After every row comes roughly how far along a hidden order it lies, from 0 to 10.
In the rows, 128 means zero.
[255 104 143 136 121 149  54 147 161 119  58 121 132 117 154 123  49 139
 159 117 131  79 153 157 129 117 104 143 171 133 155 130 130 137 117 121
 146 157 127 116 134 132 130 129 110 126 154 173 122 133 113  78 122  46
 123 133  55 147  84] | 3
[190 115 141 121 114 160  92 142 167 122  70 117 137 129 146 111 101 129
 151 129 120  91 107 166 122  96 116 141 158 134 142 132 119 134 116 133
 141 175 117 119 131 132 117 130 123 123 148 160 119 123 115  70 133  88
  92 114  67 141  69] | 2
[115 123 140 107 118 194 126 133 154 129  87 130 140 142 151 102 147 119
 145 130 115 103  44 173 113  99 130 161 143 135 131 136 117 124 121 133
 133 186 124 132 128 124 115 114 137 118 147 145 129 112 119  50 142 136
  76 113 122 126  77] | 2
[  4 135 118 137 131 120 137  87 103 131 213 102 153 122 142 127 231 122
 101 132 134 180 172 124 122 134 130 118 132 121 116 123 121 102 145 147
 124  75 116 166 130 144 115 143 149 129 150 102 115 125 133 141 132 201
 141 149 132 110 105] | 7
[187 107 129 129 114 133  52 133 165 124 101 113 131 119 131 132  52 132
 141 128  97 109 163 162 135 123 114 130 195 126 153 117 126 129 138 129
 138 112 114 110 137 142 118 121 134 117 155 158 105 142 111  60 128 124
 173 168  64 128 106] | 5
[166 120 122 156 123 108  66 118 165 124 132 114 109 101 148 161  85 130
 126 113 111 154 177 165 137 136 111 118 171 120 139 107 142 113 151 118
 140  68 116 136 142 122 138  87 123 126 156 144 109 152 123 165 127 151
 255 234  62 115 156] | 9
[187 118 133 130 122 152  74 131 166 129  98 125 143 122 153 140 145 129
 143 120 124 141 133 176 117 116 113 138 167 128 136 126 127 111 132 123
 142 119 118 127 136 127 124 101 124 122 156 145 119 129 117  92 140 122
 146 159  75 125  85] | 5
[124 109 124 142 130 118 122 111 159 132 134 117 145 120 134 131 196 129
 119 124 128 158 154 160 123 116 121 124 160 124 133 123 107 105 140 138
 128 114 114 130 133 140 121 126 134 128 157 129 119 117 124  96 135 180
 135 139  85 116 112] | 5
[ 70 140 123 123 137 155 114 110 120 138 164 133 151 127 167 139 225 122
 123 123 132 190 133 166 103 129 126 141 125 125 105 128 125  88 142 122
 132  98 131 161 131 114 129 116 126 132 145 104 128 139 129 200 139 174
 151 188  97 107 130] | 6
[192 114 135 154 111  96  57 130 187 116 100 109 100  99 147 152  27 130
 142 115 109 115 171 172 145 131 106 122 200 125 152 108 146 130 144 117
 146 105 117 104 140 124 132 103 123 115 154 171 101 165 120  80 131 108
 163 213  34 126 156] | 7
[165 125 140 101 113 203 111 146 165 128  82 128 137 141 144 101 125 119
 144 126 108  92  57 177 117  96 128 162 162 136 131 134 117 134 119 134
 136 199 119 109 127 121 111 119 128 117 137 144 122 115 118  48 143 113
  63 119  86 129  79] | 1
[108 114 135 134 135 159 152 114 140 137 121 139 142 127 161 122 254 127
 123 121 150 173 134 178 105 113 123 143  95 129 114 139 110  98 125 127
 130 132 128 150 130 122 131 124 123 133 157 112 139 121 127 124 140 175
  98 129  92 117 101] | 5
[201 114 147 106 123 147 187 152 169 126  88 139 127 139 142  92 173 128
 153 121 134 103  50 165 116  76 137 156 120 140 127 141 110 132 101 118
 134 244 125  97 120 115 129 119  98 124 120 142 143 109 119 108 147  94
  18  47  99 139  62] | 0
[181 126 130 117 103 173  18 140 171 123  95 114 150 121 167 135  40 128
 149 125  96  99 122 184 125 114 109 146 213 129 152 117 137 130 147 137
 147 125 120 131 141 127 114 122 136 119 167 169  98 149 115  27 125  95
 164 205  30 125  98] | 5
[ 33 137 130  95 129 215 156 110  95 137 131 141 172 149 158 102 227 124
 126 137 127 146  62 153 101 105 140 157  99 131 106 148 114 107 121 141
 125 182 137 171 122 125 108 135 137 136 150 121 135 117 127 108 140 171
  52 103 150 121  83] | 2
[144 114 125 137 126 134 102 119 172 130 102 116 146 119 145 136 166 129
 125 123 121 142 152 176 120 115 118 136 168 124 132 125 117 112 140 132
 133 120 116 118 136 135 124 117 127 126 157 130 119 119 122  60 133 152
 148 172  73 115  92] | 5
[255 117 140 140 136 155  81 151 168 127  66 137 126 112 173 147 133 136
 167 102 138 133 129 194 119 113 105 140 162 130 135 126 136 114 124 102
 147 136 123 121 136 109 148  89  96 126 146 160 129 135 114 145 132  75
 164 199  62 139 103] | 5
[165 119 145 113 133 193 162 143 144 132  73 148 133 137 158 113 173 120
 154 121 131 117  53 169 113  99 126 160 109 135 122 142 120 119 111 116
 134 191 128 119 125 115 130  97 119 121 139 150 139 107 118 114 145 114
  92 120 126 130  83] | 2
[116 134 135 121 117 197 102 119 141 135  92 136 153 132 187 134 183 122
 147 118 123 132  60 190 106 104 117 158 141 132 129 137 126 107 127 134
 142 159 127 159 136 118 126 117 135 126 171 141 127 124 120  86 136 141
 112 160  86 111  69] | 4
[242 115 147 140 111 140  22 141 171 119  48 122 122 110 168 135  20 135
 164 113 120  70 131 158 135 125  92 137 185 132 161 118 147 134 129 116
 152 128 125 123 142 120 135 108 117 118 154 186 103 172 113  69 124  49
 175 195  50 140 126] | 5
[158 117 122 127 143 127  91 136 157 131 147 127 122 116 129 162 146 126
 127 120 126 186 146 178 123 126 124 128 171 124 120 108 117 102 149 101
 131  72 117 103 132 118 133  78 114 122 115 122 121 128 123 153 141 142
 190 223 105 112 128] | 7
[232 103 143 146 110 106  34 132 187 117  57 111 126 107 152 125   1 135
 167 114 112  43 191 138 155 124 100 131 179 135 170 117 147 143 128 115
 146 129 120 108 140 132 128 130 122 118 150 183 100 171 109  32 124  45
 139 142  60 148 115] | 5
[118 136 115 141 150 111  86 110  94 131 193 118 121 103 137 157 155 119
 125 121 151 188 199 135 128 163 120 116 131 121 113 111 142 101 150 108
 126  23 122 153 135 122 142  96 135 128 120 115 114 145 128 198 126 130
 223 224 120 113 158] | 10
[  1 142 124 102 133 177 184 107  90 138 163 133 178 153 150  96 255 128
 111 141 142 160  88 131 101 107 144 147  95 128  99 154 102 106 119 153
 120 165 138 188 122 134 113 167 135 146 151  91 146 111 131 152 133 194
  49  63 141 118  84] | 2
[191 108 136 157 111  80  76 124 166 116 106 105 101 106 130 142  26 128
 145 118 115  91 188 131 150 132 109 120 178 126 159 111 139 142 138 122
 142 100 111  92 139 134 130 115 125 115 159 168  97 157 119  71 126  92
 183 180  65 131 149] | 7
[135 100 137 125 122 149 148 122 149 126  90 113 144 138 110  88 166 124
 125 136 121  86 118 129 129 110 128 135 122 133 139 138  99 136 114 149
 127 167 112 129 125 154 111 136 147 120 154 135 129 102 119  47 132 146
  90  61 124 133  57] | 3
[ 63 126 121 120 148 147 189 109 104 141 157 138 146 130 140 115 255 125
 107 132 163 202 131 150 107 124 137 140  86 128  92 145 105  90 125 131
 119 125 135 163 127 119 129 138 127 143 144  77 140 121 133 187 138 198
 102 131 125 110 144] | 5
[120 113 138 116 136 174 160 119 124 136 107 142 152 139 138 107 216 123
 126 132 135 143  93 163 114 111 132 149  96 132 117 141 111 113 115 129
 123 164 127 142 125 130 124 116 133 130 149 115 142 107 119 115 140 142
  91 102 158 122  84] | 3
[212 113 119 156 108  94  48 117 182 120 120 112 104 102 133 156  89 131
 120 119  95 137 174 166 146 134 117 112 183 119 144 103 141 122 154 125
 140  52 112 119 144 130 130  90 132 124 160 147  96 159 124 100 126 161
 238 222  64 118 150] | 9
